Each row is followed by roughly how far along a hidden order it lies, from 0 to 12. A new part has a new order.
In the rows, zero is written as 128.
[171 131 117 110 119 122 113 115  60 115 115 143 126 112 138 125 127 111
 138 131 118 119 132 121 125 140 159] -> 1
[ 86 124 129 146 133 138 148 148 190 146 137 112 131 150 122 131 126 153
 120 125 144 133 125 141 133 113  98] -> 12
[133 130 106 142 128 123 110 111 122 114 137 115 126 116 135 136 130 118
 146 125 117 176 124 115 125 143 167] -> 0
[164 130 111 130 126 122 114 110 111 112 129 121 125 115 135 131 130 120
 145 128 117 159 126 117 124 158 163] -> 0
[117 125 121 156 135 135 143 142 211 141 147 104 128 148 117 133 128 147
 126 123 142 144 124 139 133 117  86] -> 11
[151 132 132 106 122 121 110 116  65 114 114 146 127 109 139 123 127 111
 132 135 118 114 133 119 124 161 155] -> 0
[147 129  97 145 126 124 115 119 147 119 141 108 128 124 136 137 128 127
 153 121 125 180 121 121 127 149 193] -> 2
[165 130 111 132 128 122 106 111 104 111 129 121 123 116 138 132 129 114
 145 128 118 164 125 115 124 153 164] -> 0
[107 125 132 143 133 136 147 146 187 146 137 114 131 149 117 130 127 146
 120 126 142 118 126 141 132 119  97] -> 11
[138 129  98 101 108 128 116 139 102 127 119 135 140 125 145 141 116 128
 146 124 131 124 128 129 125 169 180] -> 4
[135 125 132 141 135 134 141 142 173 142 138 117 129 145 117 126 125 145
 119 123 142 128 126 139 132 129  97] -> 10
[138 130 112 137 124 124 116 117 106 116 127 126 127 114 138 131 129 121
 144 126 121 162 126 117 125 150 164] -> 1
[100 124 109 177 140 135 145 145 255 143 158  85 128 155 111 134 130 159
 135 119 141 181 115 138 134 131 106] -> 11
[ 88 124 128 150 135 136 148 145 204 148 141 107 133 150 117 133 127 153
 121 122 145 133 123 141 133  93  95] -> 12
[ 95 123 117 166 138 136 142 141 232 143 153  93 128 151 113 130 128 155
 127 118 142 162 119 137 134 113 103] -> 11
[103 124 128 142 133 135 146 144 161 144 139 117 130 147 121 134 126 148
 118 125 142 121 124 142 133 124  90] -> 11
[148 126  54 103  92 131 119 156 149 140 131 115 154 141 153 168 109 150
 170 107 151 152 119 133 125 185 224] -> 6
[139 127  34  94  84 133 118 174 155 150 128 116 161 146 156 171 102 151
 175 107 160 150 118 139 125 170 242] -> 8
[118 126  91 110 105 136 137 168 155 152 126 125 149 147 137 151 111 153
 141 111 156 112 126 146 129 166 155] -> 11
[145 128  74 109 102 129 120 143 125 133 126 123 146 136 144 152 115 136
 156 115 143 143 124 130 125 168 204] -> 5
[107 124 127 152 133 136 148 146 205 146 148 107 132 150 116 134 129 150
 122 124 147 126 124 140 133  98  96] -> 12
[146 130 122 113 123 123 114 127  85 118 121 136 128 116 139 130 126 115
 138 130 119 128 129 121 125 136 158] -> 1
[102 124 108 160 130 136 146 150 220 148 146 104 132 153 120 142 126 153
 131 120 147 145 122 142 133 150 104] -> 12
[156 130 118 105 116 124 120 126  74 121 117 143 134 117 141 134 124 113
 137 129 124 117 131 123 124 133 165] -> 2
[ 59 122  92 199 144 136 144 137 255 145 174  66 126 157 111 145 133 165
 141 112 145 218 109 136 136 123 102] -> 12
[153 130 113 127 125 123 114 113 107 114 127 127 127 118 134 124 128 119
 141 128 119 150 127 118 125 131 159] -> 1
[152 128  89 123 116 127 120 131 128 125 130 116 137 128 138 143 129 132
 151 117 132 162 123 124 126 149 177] -> 3
[115 125 131 143 132 135 149 144 184 146 137 116 131 148 120 130 126 149
 119 121 144 122 124 141 132 126  92] -> 12
[ 97 126  56 191 133 127 115 118 242 120 166  67 127 140 133 154 127 150
 173 110 127 253 108 119 128 161 201] -> 3
[170 131 119 119 123 123 113 115  86 112 122 126 126 113 140 135 125 116
 138 127 119 141 128 119 124 148 156] -> 1
[117 125 131 140 133 135 148 145 190 142 138 117 130 148 119 130 127 149
 118 124 141 122 123 138 133 107  97] -> 11
[ 86 124 124 151 134 135 146 142 202 142 145 109 128 146 115 134 129 151
 123 123 140 142 123 141 133 117  85] -> 11
[151 130 113 127 125 124 110 113 102 112 125 126 122 116 139 129 129 117
 143 128 117 155 126 118 125 123 166] -> 0
[ 87 123 114 179 141 135 142 137 249 139 154  83 127 151 113 143 132 153
 134 120 143 189 115 135 133 116 106] -> 11
[101 124 104 140 125 139 145 153 210 150 140 107 138 152 124 142 123 152
 133 116 150 144 121 143 132 125 123] -> 12
[ 93 123 103 170 138 138 145 146 255 147 161  84 129 162 111 144 129 162
 136 116 148 176 115 140 134 128 103] -> 12
[147 127  64  73  84 135 131 179 117 152 113 138 161 145 153 162  99 151
 158 112 160 100 127 145 126 183 214] -> 10
[ 84 124 117 158 136 135 147 146 229 143 149 102 129 156 117 137 129 154
 132 119 142 153 121 139 134 128  98] -> 11
[144 129 112 118 123 124 112 118 103 119 125 126 129 118 139 132 127 120
 141 128 122 145 127 120 126 143 165] -> 2
[151 130 113 118 119 124 116 121 105 119 123 130 128 119 135 132 125 120
 140 128 123 135 128 121 125 152 169] -> 2

[154 146 222 129  98 189 117  63 133 123 215 142  80 150 137  49  77 120
 157 149 111 112 146 118 137 148 146 121 167 122 109 101 124 111 116 128
  87 112 121 112 131 152 129 124 112 103 111 121 141 182 122 137  96 145
 140  94 113 104] -> 10
[149 139 162 134 127 145 113 101 126 117 115 146  74 127 152 142 112 119
 127 120 121 125 133 133 121 153 122 122 147 136 156 115 126 125 139 133
 164 133 141 129 128 125 131 126 131 148 134 115 125 132 133 129  91 125
 139 111 141 153] -> 0
[132 135 125 128 148 160  86 140 134 119 168 118 138 100 178 252  96 108
 163 127 136 136 162 128 132 246 169 120 148 119  91 109 127 114 130  81
 141 142 118 151 122 136 123 116 119 134 129 125 138 153 112 145 121 137
 130 139 158 118] -> 5
[174 128 189 149 123 147 123  86 150 132 158 136 114  96 132 165 122 134
 110 137 132 146 149 134 111 180 131 110 154 130 145 119 113 132 152 152
 108 124 113 149 132 136 139 112 130 116 140 107 132 118 138 121  91 134
 134 149 153 144] -> 1
[114 136 166  94 103 161 166 138 151 131 143 119 106 106 131 176 119 122
 156 129 146  95 137 138 125 182 141 135 128 127 144 147 137 123  69 122
 121 106 145 140 130 129 128 105 129 136 125 114 138 118 137 132 152 121
 136 112 159 115] -> 8
[141 134 134 132 138 163  83 120 132 120 173 118 139  95 165 247  88 101
 153 133 128 145 168 130 131 255 172 118 147 117  95 112 130 109 131  84
 135 138 117 144 121 136 123 119 101 133 134 117 135 161 114 145 117 137
 135 127 156 126] -> 5
[166 138 156 129  95 184 131  46 115 129 199 123  87 155 145 174  70 112
 164 148 146 126 128 147  91 189 100 127 154 134 106 118 126  94  98 132
  90 129 130 128 125 130 126  86 122  90 123 126 128 150  98 135 109 138
 145 126  95 162] -> 11
[166 127 183 138 110 255 125 121 132 136 132 132  84 117 142 157 106 121
 146 145 164  90 150 105 129 171 102 110 123 124 116 130 144 112 111  95
  94 123  75 125 127 116 122 118 129 112 137 118 138 136 139 124 111  97
 138  71 127 127] -> 9
[188 129 177 130  93 231 114  53 108 126 177 124 113 152 153 163  70 118
 139 140 137 138 137 125  90 198  86 125 147 136 109 128 139  88  78 130
 142 143 135 139 127 140 128 101  87 106 123 114 123 132  86 133 111 141
 143 163 108 134] -> 12
[134 136 137 132 141 157  78 127 134 119 175 119 133 100 165 249 108 102
 161 129 134 135 166 126 137 252 168 119 153 117  99 111 130 114 135  77
 113 142 116 148 123 138 123 113 117 131 131 121 135 158 115 146 116 137
 133 136 165 133] -> 5
[130 139 173 113  95 210 153 130 142 126 160 129  92 115 126 183 112 102
 151 132 160  77 151 123 121 174 126 128 110 130 144 138 131 119  73 104
 123 114  79 140 128 126 131 110 133  98 131 113 136 121 138 132 131 119
 140 102 160 111] -> 8
[180 137 188 128 126 190 128  18 146 118 210 127  94 130 147  10 151 117
  96 134 127 100 153 134 115 170 126 116 144 120  95 114 143 140 146 144
  80 130 102 148 127 137 139  91 109 105 132 102 127  96  64 132 107 137
 118 121 140 200] -> 2
[155 140 148 127 143 186 110 144 131 122 170 154 103  62 153  85 131 121
 179 149 136 131 143  97 120 125  62 125 151 121 122 147 118 100  85 136
 128 125 111 128 133 135 124 119 108 128 140 112 123 113 129 149 107 146
 125  97 140 152] -> 6
[141 122 150 105 120 109 118 121 155 119  99 127 103  83 146   1 132 121
 170 140 121 110 142 121 122 194 101 125 169 121 108 138 145 103  87 137
 167 101 143 132 129 126 129  84 145 143 125 129 131  89 134 134 118 139
 142 112 129 141] -> 7
[154 134 143 144  99 167 126  64 112 132 163 120  83 162 139 184  77 114
 139 143 151 131 115 145  84 187 106 129 150 136 114 122 125  96  97 127
 116 136 136 130 124 132 125  83 112  90 123 128 125 144  92 130 112 136
 141 142  96 149] -> 12
[175 141 177 147 118 124 120  93 147 127 150 148 104 107 144 184 101 128
 115 122 127 137 141 133 117 171 127 119 161 138 163 119 112 125 148 146
 153 122 134 140 131 132 138 114 125 128 139 110 131 127 141 126  80 128
 141 125 150 156] -> 1
[168 142 156 130  96 166 117  49 113 128 198 124  82 153 145 168  77 105
 158 153 143 124 126 148  83 175 113 130 152 135 118 115 121  95 109 137
  79 131 133 128 125 130 126  92 122  86 122 128 128 150  97 134 108 138
 144 115  86 152] -> 11
[174 122 175 129  98 213 113  61 116 118 132 126 133 151 149 115  76 120
 143 139 127 146 142 109 107 188  98 125 137 136 116 135 139 105  76 118
 141 146 148 142 130 142 131 109  77 116 126 119 122 129  80 129 121 134
 142 174 115 124] -> 12
[131 139 179 110  99 200 158 135 139 126 176 129  87 112 132 124 110 107
 153 130 161  82 149 125 119 168 124 130 111 126 145 136 138 121  71 107
 118 112 114 141 127 126 130 109 131  98 132 113 139 118 136 132 135 116
 141 104 159 105] -> 8
[164 144 178 124 120 162 112  96 129 114 150 146  70 122 157 122  94 107
 131 128 117 125 145 128 122 156 122 117 147 135 147 111 135 116 126 128
 128 132 129 126 127 129 130 128 121 140 135 111 127 133 128 132  90 130
 143 111 133 158] -> 0
[191 136 181 132 134 230 115   3 143 104 208 132 103 113 146   1 130 119
 105 122 124 106 152 137 112 191 110 132 131 125 110 113 150 134 134 118
  96 109 128 142 127 140 127 111 122 115 138 112 131 112  53 141 112 134
 117 115 116 170] -> 2
[139 134 127 132 148 143  89 130 133 117 163 117 140 108 154 255  93 106
 158 128 134 134 164 126 128 238 168 121 148 119 100 108 130 114 131  80
 135 141 117 147 124 139 123 112 123 135 129 121 136 153 119 145 121 132
 130 136 156 123] -> 5
